Below is a small trained network, with its code and all its weights. Each question gives an input and a target symbol and asks what happens when units are switched off, that is, made to give their printed mean instead of their output.

import numpy as np


def w(rows, s, z=0):
    codes = np.array(rows[::2]) - 128.0
    scale = np.full(codes.shape[1], s)
    scale[-1] = z or s
    return codes * scale


def f(y):
    return np.maximum(y, 0)


def softmax(a):
    e = np.exp(a - a.max(-1, keepdims=True))
    return e / e.sum(-1, keepdims=True)


def log_softmax(a):
    a = a - a.max(-1, keepdims=True)
    return a - np.log(np.exp(a).sum(-1, keepdims=True))


def net(x, mask):
    ids = ['δμξπτφψω'.index(c) for c in x.split()]
    T = len(ids)
    res = E[ids] + P[:T]
    r = res
    for j in range(3):
        rows = slice(2 * j, 2 * j + 2)
        q, k, v = (r @ M[0][rows].T for M in (Q, K, V))
        z = softmax(np.where(np.tri(T) > 0, q @ k.T / 2**0.5, -1e9)) @ v
        o = O[0][rows]
        res = res + np.where(mask[j], z, o[:, -1]) @ o[:, :-1]
    y = f(res @ A[0][:, :-1].T + A[0][:, -1])
    res = res + np.where(mask[3:7], y, B[0][:, -1]) @ B[0][:, :-1]
    return log_softmax(res[-1] @ U[:, :-1].T + U[:, -1])


Q, K, V, O, A, B = {}, {}, {}, {}, {}, {}
E = w([
[145,231,105,50],'δ',
[44,143,167,75],'μ',
[222,157,129,159],'ξ',
[16,100,120,116],'π',
[176,80,250,167],'τ',
[188,72,85,235],'φ',
[76,158,96,100],'ψ',
[104,150,64,172],'ω',
],0.016)
P = w([
[2,250,189,172],'0',
[20,207,162,150],'1',
[48,188,149,157],'2',
[66,183,147,152],'3',
[86,167,137,144],'4',
[100,149,138,145],'5',
[104,129,127,134],'6',
[124,129,127,128],'7',
[125,105,116,120],'8',
[126,97,121,114],'9',
[126,99,107,110],'10',
[130,82,101,108],'11',
[137,65,98,101],'12',
[117,82,106,117],'13',
],0.0059)
Q[0] = w([
[197,114,184,143],'H0',
[213,108,142,132],'H0',
[254,68,123,204],'H1',
[34,149,86,116],'H1',
[193,139,92,194],'H2',
[207,141,114,175],'H2',
],0.015)
K[0] = w([
[103,214,109,88],'H0',
[96,233,113,105],'H0',
[143,150,202,176],'H1',
[136,205,74,41],'H1',
[150,131,7,135],'H2',
[152,184,5,156],'H2',
],0.015)
V[0] = w([
[147,44,159,162],'H0',
[111,175,236,62],'H0',
[177,152,108,48],'H1',
[179,123,56,106],'H1',
[78,122,127,137],'H2',
[102,57,110,6],'H2',
],0.011)
O[0] = w([
[138,70,221,156,110],'H0',
[158,34,72,17,198],'H0',
[234,254,109,30,118],'H1',
[149,210,43,155,16],'H1',
[63,148,99,141,255],'H2',
[21,145,190,107,160],'H2',
],0.0069,0.0048)
A[0] = w([
[95,168,141,58,226],'N0',
[210,117,69,209,178],'N1',
[216,58,2,196,1],'N2',
[80,91,13,181,87],'N3',
],0.0083,0.0042)
B[0] = w([
[80,121,97,134,244],'N0',
[141,118,192,68,162],'N1',
[78,193,193,115,171],'N2',
[122,114,93,245,166],'N3',
],0.012,0.011)
U = w([
[115,254,62,89,53],'δ',
[51,123,162,72,53],'μ',
[136,173,186,88,104],'ξ',
[79,100,101,184,139],'π',
[168,40,154,122,228],'τ',
[113,173,221,201,57],'φ',
[105,168,37,167,212],'ψ',
[154,157,69,233,255],'ω',
],0.0088,0.0041)

Each question gives the input, a string of symbols that net reads in full, and the target symbol t.
The units are the heads (2 rows each of Q, K, V and O) and the neurons (one row each of A and B). Each row of codes is followed by its name. A weight is (code - 128) times the scale printed after its matrix; where a second scale follows, it is the last column's (O, A, B and U).
mask holds one flag per unit, heads first, then neurons. A switched-off unit (its flag False) gives its mean, the last column of its rows in O or B, instead of its output. The means were averaged over made-up inputs and are rounded, as every weight is.
A unit's drop is (log p(t) with every unit on - log p(t) with that unit switched off) / (log p(t) with every unit on - log p(t) with every unit switched off).
The circuit of an input: a set's keep is (log p(t) with only the set's units on - log p(t) with every unit switched off) / (log p(t) with every unit on - log p(t) with every unit switched off). Starting from all 7 units, units are removed one at a time, each time the one whose removal leaves the highest keep (on an exact tie, the one counted first), for as long as the keep stays at least 0.8.
circuit, biggest first: the units of the circuit, biggest drop first
top k neurons: the k neurons with the biggest drops, biggest first
which heads matter: for each layer, one digit per head in row order, 1 if its drop is at least 0.15 and else 0, layers parted by /
drop of u: that unit's drop, to one decimal
input μ τ ψ μ, target τ: circuit, biggest first -> [H0; H2]
input ξ δ ω ξ, target δ: circuit, biggest first -> [H0; N2]
input μ μ ψ ψ φ μ μ ψ μ ξ φ φ, target φ: circuit, biggest first -> [N2; H2]
input τ ξ μ ξ, target τ: which heads matter -> 010
input μ π π τ μ μ μ τ ξ ω, target τ: which heads matter -> 100
input μ μ μ δ φ, target φ: top 3 neurons -> [N2; N1; N3]
input ψ μ δ μ ω π ω, target δ: top neuron -> [N1]
input ψ μ μ μ ξ, target ξ: top 3 neurons -> [N1; N2; N0]
input π φ π μ ξ, target φ: drop of N3 -> 0.5
input μ μ ω, target ω: drop of H0 -> 0.2
input ψ π ψ μ ψ ω π τ μ π ψ ψ, target τ: drop of N0 -> 0.1
input ψ μ ω τ μ μ π μ π ψ μ μ τ π, target τ: drop of N3 -> 0.0
input μ μ τ μ μ μ ξ π ψ μ π ξ μ ψ, target τ: top 2 neurons -> [N2; N0]
input μ τ μ π μ ω ψ μ π μ, target τ: top neuron -> [N2]
